Below are the code and all the weights of a small trained network. Each question names an input and a target symbol and asks about switching units off, where a switched-off unit gives its printed mean instead of its output.

import numpy as np


def w(rows, s, z=0):
    codes = np.array(rows[::2]) - 128.0
    scale = np.full(codes.shape[1], s)
    scale[-1] = z or s
    return codes * scale


def norm(h):
    return h / np.sqrt((h * h).mean(-1, keepdims=True) + 1e-5)


def f(y):
    return np.maximum(y, 0)


def softmax(a):
    e = np.exp(a - a.max(-1, keepdims=True))
    return e / e.sum(-1, keepdims=True)


def log_softmax(a):
    a = a - a.max(-1, keepdims=True)
    return a - np.log(np.exp(a).sum(-1, keepdims=True))


def net(x, mask):
    ids = ['ΓΔΠΦΩμτ'.index(c) for c in x.split()]
    T = len(ids)
    res = E[ids] + P[:T]
    q, k, v = (norm(res) @ M[0].T for M in (Q, K, V))
    z = softmax(np.where(np.tri(T) > 0, q @ k.T / 3**0.5, -1e9)) @ v
    res = res + np.where(mask[0], z, O[0][:, -1]) @ O[0][:, :-1]
    y = f(norm(res) @ A[0][:, :-1].T + A[0][:, -1])
    res = res + np.where(mask[1:13], y, B[0][:, -1]) @ B[0][:, :-1]
    return log_softmax(norm(res)[-1] @ U[:, :-1].T + U[:, -1])


Q, K, V, O, A, B = {}, {}, {}, {}, {}, {}
E = w([
[119,95,115,198,175,93,114,155,72],'Γ',
[173,95,109,203,128,142,191,121,113],'Δ',
[142,148,96,171,152,165,164,176,212],'Π',
[103,177,146,78,189,177,134,142,148],'Φ',
[70,64,88,161,71,185,153,88,84],'Ω',
[164,68,182,86,134,218,173,144,93],'μ',
[8,153,84,158,127,170,125,127,183],'τ',
],0.015)
P = w([
[192,171,14,70,162,122,90,122,110],'0',
[114,39,68,73,100,67,140,201,155],'1',
[177,224,84,121,114,137,92,146,96],'2',
[86,69,94,83,102,137,168,250,91],'3',
[157,190,80,127,181,163,116,104,100],'4',
[59,36,106,104,132,121,143,202,124],'5',
[155,196,119,164,153,153,127,100,100],'6',
[73,76,143,118,78,129,150,229,98],'7',
[137,220,163,174,120,135,126,91,112],'8',
[62,79,190,120,66,141,119,228,110],'9',
[132,180,180,174,144,168,105,74,119],'10',
[80,27,184,114,136,169,133,187,108],'11',
[119,150,171,152,188,185,99,45,140],'12',
],0.016)
Q[0] = w([
[84,62,121,149,204,239,178,163,107],'h1',
[167,89,129,132,176,106,101,7,224],'h1',
[139,190,179,192,99,186,151,126,142],'h1',
],0.012)
K[0] = w([
[83,91,228,221,210,231,109,91,133],'h1',
[112,64,57,96,193,177,141,170,92],'h1',
[75,120,251,186,85,109,110,174,155],'h1',
],0.012)
V[0] = w([
[162,87,62,205,32,144,193,103,78],'h1',
[59,89,102,43,72,194,76,10,10],'h1',
[66,128,99,114,31,203,202,73,255],'h1',
],0.0077)
O[0] = w([
[144,94,101,94,110,186,73,96,146,254],'h1',
[129,173,119,131,12,159,107,144,92,71],'h1',
[130,135,7,91,87,113,159,112,106,143],'h1',
],0.017,0.0026)
A[0] = w([
[113,227,115,138,140,94,107,80,97,134],'n1',
[126,100,154,138,65,157,131,160,121,74],'n2',
[186,146,179,119,115,132,109,94,62,67],'n3',
[112,66,129,66,126,148,94,137,136,49],'n4',
[81,110,93,87,93,119,141,170,123,77],'n5',
[150,154,141,110,143,187,142,77,163,135],'n6',
[146,158,133,173,141,111,62,34,130,147],'n7',
[220,142,146,98,136,145,119,55,112,84],'n8',
[157,207,143,90,172,97,149,79,124,107],'n9',
[110,77,141,121,163,101,162,140,123,120],'n10',
[133,186,158,181,108,134,159,6,103,151],'n11',
[110,64,117,103,150,81,172,120,135,4],'n12',
],0.02,0.018)
B[0] = w([
[5,100,161,96,183,130,121,121,170,208],'n1',
[83,167,117,140,197,123,84,160,108,200],'n2',
[61,190,66,178,90,44,157,127,160,163],'n3',
[145,158,74,232,153,99,152,99,128,163],'n4',
[237,111,149,123,169,88,161,99,113,195],'n5',
[77,128,99,200,103,149,143,168,146,252],'n6',
[125,110,57,112,155,149,127,208,43,224],'n7',
[133,73,195,115,104,134,238,147,159,177],'n8',
[179,120,190,200,93,202,110,117,135,185],'n9',
[83,202,86,146,57,140,131,92,156,245],'n10',
[59,80,108,177,116,202,131,170,110,254],'n11',
[5,103,126,10,192,88,60,132,97,163],'n12',
],0.015,0.008)
U = w([
[150,65,255,91,80,185,108,94,186,254],'Γ',
[162,135,51,208,162,186,124,81,193,45],'Δ',
[75,95,98,20,162,135,139,117,175,130],'Π',
[101,203,146,145,43,109,206,181,139,51],'Φ',
[165,138,109,66,33,210,71,130,127,159],'Ω',
[146,166,118,135,198,135,91,210,84,49],'μ',
[193,7,149,79,118,150,244,148,124,191],'τ',
],0.0066,0.0055)

Each question gives the input, a string of symbols that net reads in full, and the target symbol t.
The units are the heads (3 rows each of Q, K, V and O) and the neurons (one row each of A and B). Each row of codes is followed by its name. A weight is (code - 128) times the scale printed after its matrix; where a second scale follows, it is the last column's (O, A, B and U).
mask holds one flag per unit, heads first, then neurons. A switched-off unit (its flag False) gives its mean, the last column of its rows in O or B, instead of its output. The means were averaged over made-up inputs and are rounded, as every weight is.
A unit's drop is (log p(t) with every unit on - log p(t) with that unit switched off) / (log p(t) with every unit on - log p(t) with every unit switched off).
The circuit of an input: a set's keep is (log p(t) with only the set's units on - log p(t) with every unit switched off) / (log p(t) with every unit on - log p(t) with every unit switched off). Starting from the 12 units with the biggest drops (on a tie, the unit counted first), units are removed one at a time, each time the one whose removal leaves the highest keep (on an exact tie, the one counted first), for as long as the keep stays at least 0.8.
circuit, biggest first: the units of the circuit, biggest drop first
k most important neurons: the k neurons with the biggest drops, biggest first
drop when u is switched off: that unit's drop, to one decimal
input Δ Π μ Π Ω Ω Φ Ω, target Φ: circuit, biggest first : [h1 n10 n11]
input τ Δ τ Ω Δ μ Π Π Π Π Ω μ, target Ω: circuit, biggest first : [h1]
input Δ τ Π Φ Π Π Φ Φ, target Φ: circuit, biggest first : [h1 n10 n11]
input μ Φ Ω Φ Π Δ Δ Π Γ τ, target Γ: circuit, biggest first : [h1 n7]
input Φ Π Π Δ Ω Π Δ τ Π μ, target Π: circuit, biggest first : [h1 n12]
input μ Π Δ Π τ Ω Φ Π Δ Γ Φ Δ, target Φ: circuit, biggest first : [h1 n10]
input Π Π τ, target Π: circuit, biggest first : [n1 h1 n6]
input Φ Δ Φ Π Γ Δ Π Φ, target Π: circuit, biggest first : [h1 n12]
input Π τ Ω Φ Δ Φ Γ τ Γ μ, target Γ: 2 most important neurons : [n7 n11]
input μ Δ Γ Π Φ, target Γ: 2 most important neurons : [n9 n1]
input Φ τ μ Δ Π Δ, target Π: circuit, biggest first : [n12 h1]
input Ω Φ Φ Π Ω Γ Δ Π, target Δ: circuit, biggest first : [h1 n4]
input Φ μ Ω Δ Ω Φ Π Δ, target Π: circuit, biggest first : [h1 n12]
input Ω Δ Φ Ω Π Φ Γ μ, target Γ: circuit, biggest first : [h1]
input Π μ Φ τ τ Ω Π Π Φ Φ, target Φ: 2 most important neurons : [n10 n1]
input Π Π τ τ, target τ: 2 most important neurons : [n5 n10]
input Ω μ τ Π Φ Π Π Φ, target Π: drop when n12 is switched off : 0.4
input τ τ τ Δ Γ Π Π Π Γ μ Γ Δ, target Γ: drop when n11 is switched off : 0.1
input Φ Π μ Π μ Π, target μ: drop when n2 is switched off : 1.0
input Φ τ τ Ω, target τ: circuit, biggest first : [n5]
